Here is a tiny trained network, its code and every weight. The questions are about switching its units off for an input and a target symbol, where a switched-off unit gives its printed mean instead of its output.

import numpy as np


def w(rows, s, z=0):
    codes = np.array(rows[::2]) - 128.0
    scale = np.full(codes.shape[1], s)
    scale[-1] = z or s
    return codes * scale


def f(y):
    return np.maximum(y, 0)


def softmax(a):
    e = np.exp(a - a.max(-1, keepdims=True))
    return e / e.sum(-1, keepdims=True)


def log_softmax(a):
    a = a - a.max(-1, keepdims=True)
    return a - np.log(np.exp(a).sum(-1, keepdims=True))


def net(x, mask):
    ids = ['γζηλπσφ'.index(c) for c in x.split()]
    T = len(ids)
    res = E[ids] + P[:T]
    u = 0
    for l in range(3):
        q, k, v = (res @ M[l].T for M in (Q, K, V))
        z = softmax(np.where(np.tri(T) > 0, q @ k.T / 2**0.5, -1e9)) @ v
        res = res + np.where(mask[u], z, O[l][:, -1]) @ O[l][:, :-1]
        u += 1
        y = f(res @ A[l][:, :-1].T + A[l][:, -1])
        res = res + np.where(mask[u : u + 4], y, B[l][:, -1]) @ B[l][:, :-1]
        u += 4
    return log_softmax(res[-1] @ U[:, :-1].T + U[:, -1])


Q, K, V, O, A, B = {}, {}, {}, {}, {}, {}
E = w([
[78,230,91,231],'γ',
[110,199,131,161],'ζ',
[217,195,155,137],'η',
[125,165,79,200],'λ',
[181,127,157,163],'π',
[182,162,94,154],'σ',
[255,95,76,141],'φ',
],0.0096)
P = w([
[63,153,166,70],'0',
[189,174,146,157],'1',
[101,72,21,16],'2',
[210,187,85,203],'3',
[83,108,23,7],'4',
[203,160,92,197],'5',
],0.013)
Q[0] = w([
[1,98,162,37],'0.h0',
[28,18,116,172],'0.h0',
],0.0049)
K[0] = w([
[98,134,2,144],'0.h0',
[200,125,42,236],'0.h0',
],0.0053)
V[0] = w([
[99,194,39,105],'0.h0',
[196,83,62,254],'0.h0',
],0.0068)
O[0] = w([
[91,148,51,73,251],'0.h0',
[254,236,132,11,99],'0.h0',
],0.0063,0.0028)
A[0] = w([
[228,135,199,155,168],'0.n0',
[204,84,121,21,4],'0.n1',
[160,254,151,232,174],'0.n2',
[112,200,147,159,88],'0.n3',
],0.007,0.0033)
B[0] = w([
[117,80,2,147,188],'0.n0',
[13,177,109,148,165],'0.n1',
[189,138,96,204,253],'0.n2',
[157,148,157,187,155],'0.n3',
],0.0099,0.0078)
Q[1] = w([
[176,61,122,253],'1.h0',
[89,137,54,62],'1.h0',
],0.0078)
K[1] = w([
[23,99,254,120],'1.h0',
[179,145,5,212],'1.h0',
],0.0084)
V[1] = w([
[130,62,153,161],'1.h0',
[127,2,75,75],'1.h0',
],0.0083)
O[1] = w([
[68,115,132,96,135],'1.h0',
[136,254,147,12,2],'1.h0',
],0.0098,0.0037)
A[1] = w([
[7,190,168,104,2],'1.n0',
[156,87,75,149,123],'1.n1',
[165,137,177,151,148],'1.n2',
[80,79,227,61,240],'1.n3',
],0.012,0.003)
B[1] = w([
[58,107,13,78,145],'1.n0',
[129,157,186,141,250],'1.n1',
[180,138,78,110,148],'1.n2',
[132,188,234,7,136],'1.n3',
],0.012,0.016)
Q[2] = w([
[121,1,96,204],'2.h0',
[254,129,164,220],'2.h0',
],0.0089)
K[2] = w([
[43,1,154,147],'2.h0',
[54,166,218,108],'2.h0',
],0.0082)
V[2] = w([
[203,148,255,96],'2.h0',
[229,151,95,170],'2.h0',
],0.01)
O[2] = w([
[235,53,49,177,11],'2.h0',
[255,130,215,198,3],'2.h0',
],0.0076,0.0043)
A[2] = w([
[99,44,96,36,6],'2.n0',
[152,201,244,156,118],'2.n1',
[135,102,2,16,143],'2.n2',
[47,120,74,210,66],'2.n3',
],0.0083,0.012)
B[2] = w([
[155,48,242,158,149],'2.n0',
[108,104,176,66,186],'2.n1',
[221,148,172,124,254],'2.n2',
[171,2,73,104,254],'2.n3',
],0.009,0.008)
U = w([
[186,134,240,227,109],'γ',
[97,158,28,111,122],'ζ',
[164,52,56,119,86],'η',
[233,194,93,117,155],'λ',
[124,255,168,126,217],'π',
[146,30,122,243,2],'σ',
[125,196,74,152,200],'φ',
],0.0078,0.0064)

Each question gives the input, a string of symbols that net reads in full, and the target symbol t.
The units are the heads (2 rows each of Q, K, V and O) and the neurons (one row each of A and B). Each row of codes is followed by its name. A weight is (code - 128) times the scale printed after its matrix; where a second scale follows, it is the last column's (O, A, B and U).
mask holds one flag per unit, layer by layer, with each layer's heads first. A switched-off unit (its flag False) gives its mean, the last column of its rows in O or B, instead of its output. The means were averaged over made-up inputs and are rounded, as every weight is.
A unit's drop is (log p(t) with every unit on - log p(t) with that unit switched off) / (log p(t) with every unit on - log p(t) with every unit switched off).
The circuit of an input: a set's keep is (log p(t) with only the set's units on - log p(t) with every unit switched off) / (log p(t) with every unit on - log p(t) with every unit switched off). Starting from the 12 units with the biggest drops (on a tie, the unit counted first), units are removed one at a time, each time the one whose removal leaves the highest keep (on an exact tie, the one counted first), for as long as the keep stays at least 0.8.
circuit, biggest first: the units of the circuit, biggest drop first
unit that matters most: the unit with the biggest drop
top k neurons: the k neurons with the biggest drops, biggest first
k most important neurons of layer l: the k neurons of layer l with the biggest drops, biggest first
input π γ φ σ λ, target π: circuit, biggest first => 1.h0; 2.h0; 0.n2
input ζ γ φ λ γ φ, target ζ: 2 most important neurons of layer 0 => 0.n2; 0.n0
input φ ζ λ φ ζ, target λ: top 2 neurons => 0.n0; 1.n1
input λ φ φ σ φ, target π: unit that matters most => 1.h0
input γ γ γ ζ γ η, target γ: top 3 neurons => 1.n1; 0.n0; 0.n3
input λ φ φ η, target π: circuit, biggest first => 0.h0; 2.h0; 0.n2; 1.n0
input π η φ φ φ φ, target η: top 3 neurons => 1.n3; 0.n0; 0.n2
input γ π γ ζ σ γ, target γ: circuit, biggest first => 1.h0; 2.h0
input φ π ζ ζ φ π, target λ: top 3 neurons => 0.n2; 0.n1; 1.n3
input λ λ φ φ π, target λ: top 2 neurons => 1.n1; 0.n0
input φ φ λ, target λ: top 2 neurons => 0.n0; 1.n1
input π π σ λ φ γ, target η: top 4 neurons => 1.n3; 2.n3; 0.n2; 0.n0
input ζ ζ φ φ φ η, target ζ: top 2 neurons => 0.n2; 1.n3
input λ ζ λ γ, target π: unit that matters most => 0.h0
input φ π γ λ φ γ, target λ: circuit, biggest first => 0.n2; 1.h0; 2.h0
input φ φ φ ζ, target λ: circuit, biggest first => 0.n2; 2.h0; 1.h0
input ζ ζ φ σ γ, target π: top 4 neurons => 0.n1; 0.n0; 2.n3; 1.n2
input λ π ζ φ, target π: circuit, biggest first => 2.h0; 0.h0; 0.n2; 1.n0
input γ λ γ γ λ σ, target γ: top 2 neurons => 1.n1; 0.n0
input π ζ γ ζ, target η: top 2 neurons => 1.n3; 2.n3
input π φ η, target λ: top 3 neurons => 1.n1; 1.n0; 0.n0
input γ λ η φ λ, target λ: unit that matters most => 1.n1
input η φ γ, target λ: 2 most important neurons of layer 0 => 0.n2; 0.n0
input λ λ φ λ, target π: circuit, biggest first => 0.h0; 2.h0; 0.n2; 1.n0
input π φ ζ γ, target η: 2 most important neurons of layer 1 => 1.n3; 1.n2
